Below are the code and all the weights of a small trained network. Each question names an input and a class and asks about switching units off, where a switched-off unit gives its printed mean instead of its output.

import numpy as np


def w(rows, s, z=0):
    codes = np.array(rows[::2]) - 128.0
    scale = np.full(codes.shape[1], s)
    scale[-1] = z or s
    return codes * scale


def f(y):
    return np.maximum(y, 0)


def log_softmax(a):
    a = a - a.max(-1, keepdims=True)
    return a - np.log(np.exp(a).sum(-1, keepdims=True))


def net(x, mask):
    res = np.array(x, float).reshape(1, 7) / 4 @ E
    y = f(res @ A[0][:, :-1].T + A[0][:, -1])
    res = res + np.where(mask, y, B[0][:, -1]) @ B[0][:, :-1]
    return log_softmax(res[-1] @ U[:, :-1].T + U[:, -1])


A, B = {}, {}
E = w([
[156,154,163,98,163,63,182,124,27,135,103],'x0',
[187,118,85,84,46,204,138,138,38,88,88],'x1',
[129,119,141,130,134,142,126,131,127,120,122],'x2',
[118,171,137,184,80,63,122,77,79,42,188],'x3',
[179,73,120,79,154,110,135,11,129,104,144],'x4',
[193,167,195,136,75,96,96,99,154,139,120],'x5',
[123,181,98,133,119,175,167,88,155,61,44],'x6',
],0.012)
A[0] = w([
[74,202,137,192,82,154,172,203,123,165,155,129],'neuron 0',
[111,108,86,81,118,119,159,40,156,133,187,143],'neuron 1',
[126,168,145,128,173,124,170,125,130,86,86,184],'neuron 2',
[95,144,174,182,218,109,116,117,203,147,168,52],'neuron 3',
[79,111,7,159,211,133,168,137,80,113,146,152],'neuron 4',
[123,74,154,132,146,89,126,160,68,162,202,102],'neuron 5',
[104,159,151,141,179,109,144,106,126,142,143,75],'neuron 6',
[168,154,145,122,130,116,101,116,144,157,101,255],'neuron 7',
[91,73,83,177,78,151,51,105,183,114,106,150],'neuron 8',
[123,84,100,167,174,152,159,135,115,122,135,63],'neuron 9',
[160,53,101,164,68,141,69,161,74,128,136,137],'neuron 10',
[126,166,72,190,132,150,171,80,151,100,50,70],'neuron 11',
[125,125,99,187,116,62,71,133,94,13,154,84],'neuron 12',
],0.011,0.0057)
B[0] = w([
[135,88,216,67,174,106,174,36,189,72,97,245],'neuron 0',
[132,90,190,87,138,89,229,57,151,135,99,226],'neuron 1',
[82,140,140,127,124,89,35,128,96,221,183,203],'neuron 2',
[204,213,82,98,129,184,209,117,88,105,108,250],'neuron 3',
[148,131,175,220,98,136,199,111,104,166,93,235],'neuron 4',
[82,124,144,145,153,150,131,99,124,181,182,226],'neuron 5',
[131,202,75,87,94,164,149,147,123,68,67,181],'neuron 6',
[108,106,118,254,99,117,133,178,127,182,83,212],'neuron 7',
[60,157,121,156,160,7,86,114,26,134,113,236],'neuron 8',
[180,97,169,212,75,169,143,193,157,168,129,160],'neuron 9',
[147,214,130,75,113,179,216,135,118,163,133,213],'neuron 10',
[102,161,126,70,126,143,180,149,170,195,225,211],'neuron 11',
[184,68,71,131,184,92,122,224,197,159,89,244],'neuron 12',
],0.0083,0.012)
U = w([
[183,185,68,77,108,176,165,126,72,80,113,72],'0',
[133,109,136,126,120,114,128,126,119,145,116,254],'1',
[132,65,207,66,130,122,137,76,150,102,94,72],'2',
[111,142,136,117,112,135,118,126,160,191,252,57],'3',
[169,112,153,248,44,128,129,119,143,130,127,110],'4',
[155,49,51,112,189,129,118,196,164,165,67,128],'5',
[86,125,129,122,148,77,100,121,15,128,98,140],'6',
[125,84,128,157,135,161,98,112,118,82,141,137],'7',
],0.013,0.0099)

Each question gives the input, the list of numbers given to net, and the class t.
The units are the neurons (one row each of A and B). Each row of codes is followed by its name. A weight is (code - 128) times the scale printed after its matrix; where a second scale follows, it is the last column's (A, B and U).
mask holds one flag per neuron, in row order. A switched-off neuron (its flag False) gives its mean, the last column of its row in B, instead of its output. The means were averaged over made-up inputs and are rounded, as every weight is.
A unit's drop is (log p(t) with every unit on - log p(t) with that unit switched off) / (log p(t) with every unit on - log p(t) with every unit switched off).
The circuit of an input: a set's keep is (log p(t) with only the set's units on - log p(t) with every unit switched off) / (log p(t) with every unit on - log p(t) with every unit switched off). Starting from the 12 units with the biggest drops (on a tie, the unit counted first), units are removed one at a time, each time the one whose removal leaves the highest keep (on an exact tie, the one counted first), for as long as the keep stays at least 0.8.
circuit, biggest first: the units of the circuit, biggest drop first
k most important neurons: the k neurons with the biggest drops, biggest first
drop of u: that unit's drop, to one decimal
input [-3,2,4,-5,2,7,2], class 4: most important neuron : [neuron 12]
input [3,3,2,-5,5,2,8], class 3: circuit, biggest first : [neuron 11; neuron 2]
input [3,6,-3,-1,2,-7,-3], class 4: circuit, biggest first : [neuron 4; neuron 9]
input [1,5,3,3,-1,-2,-7], class 3: 2 most important neurons : [neuron 5; neuron 3]
input [-7,2,0,5,-5,5,-6], class 6: 2 most important neurons : [neuron 8; neuron 11]
input [5,6,-7,6,7,-1,-4], class 1: 3 most important neurons : [neuron 0; neuron 3; neuron 12]
input [4,2,-1,-6,2,-4,8], class 3: 3 most important neurons : [neuron 11; neuron 2; neuron 12]
input [8,-5,-8,7,-4,-3,2], class 1: 2 most important neurons : [neuron 8; neuron 12]
input [-1,4,2,4,-4,3,-3], class 0: 4 most important neurons : [neuron 10; neuron 1; neuron 2; neuron 4]
input [-3,7,0,-8,-8,2,-6], class 2: 2 most important neurons : [neuron 0; neuron 3]
input [-3,6,-1,6,-6,2,-1], class 0: 2 most important neurons : [neuron 10; neuron 1]
input [4,-5,-6,8,5,0,-4], class 5: 2 most important neurons : [neuron 12; neuron 0]
input [2,6,0,-6,-4,-2,-7], class 3: 3 most important neurons : [neuron 3; neuron 5; neuron 12]
input [7,-3,6,-1,5,3,5], class 6: circuit, biggest first : [neuron 2]
input [-4,-4,-8,-6,6,3,1], class 1: circuit, biggest first : [neuron 12; neuron 7]
input [-4,-7,3,1,-6,0,3], class 0: drop of neuron 0 : 0.0
input [4,-8,3,4,-2,-7,5], class 0: drop of neuron 7 : 0.1
input [-8,-8,-5,-8,-2,7,8], class 0: drop of neuron 12 : 0.2
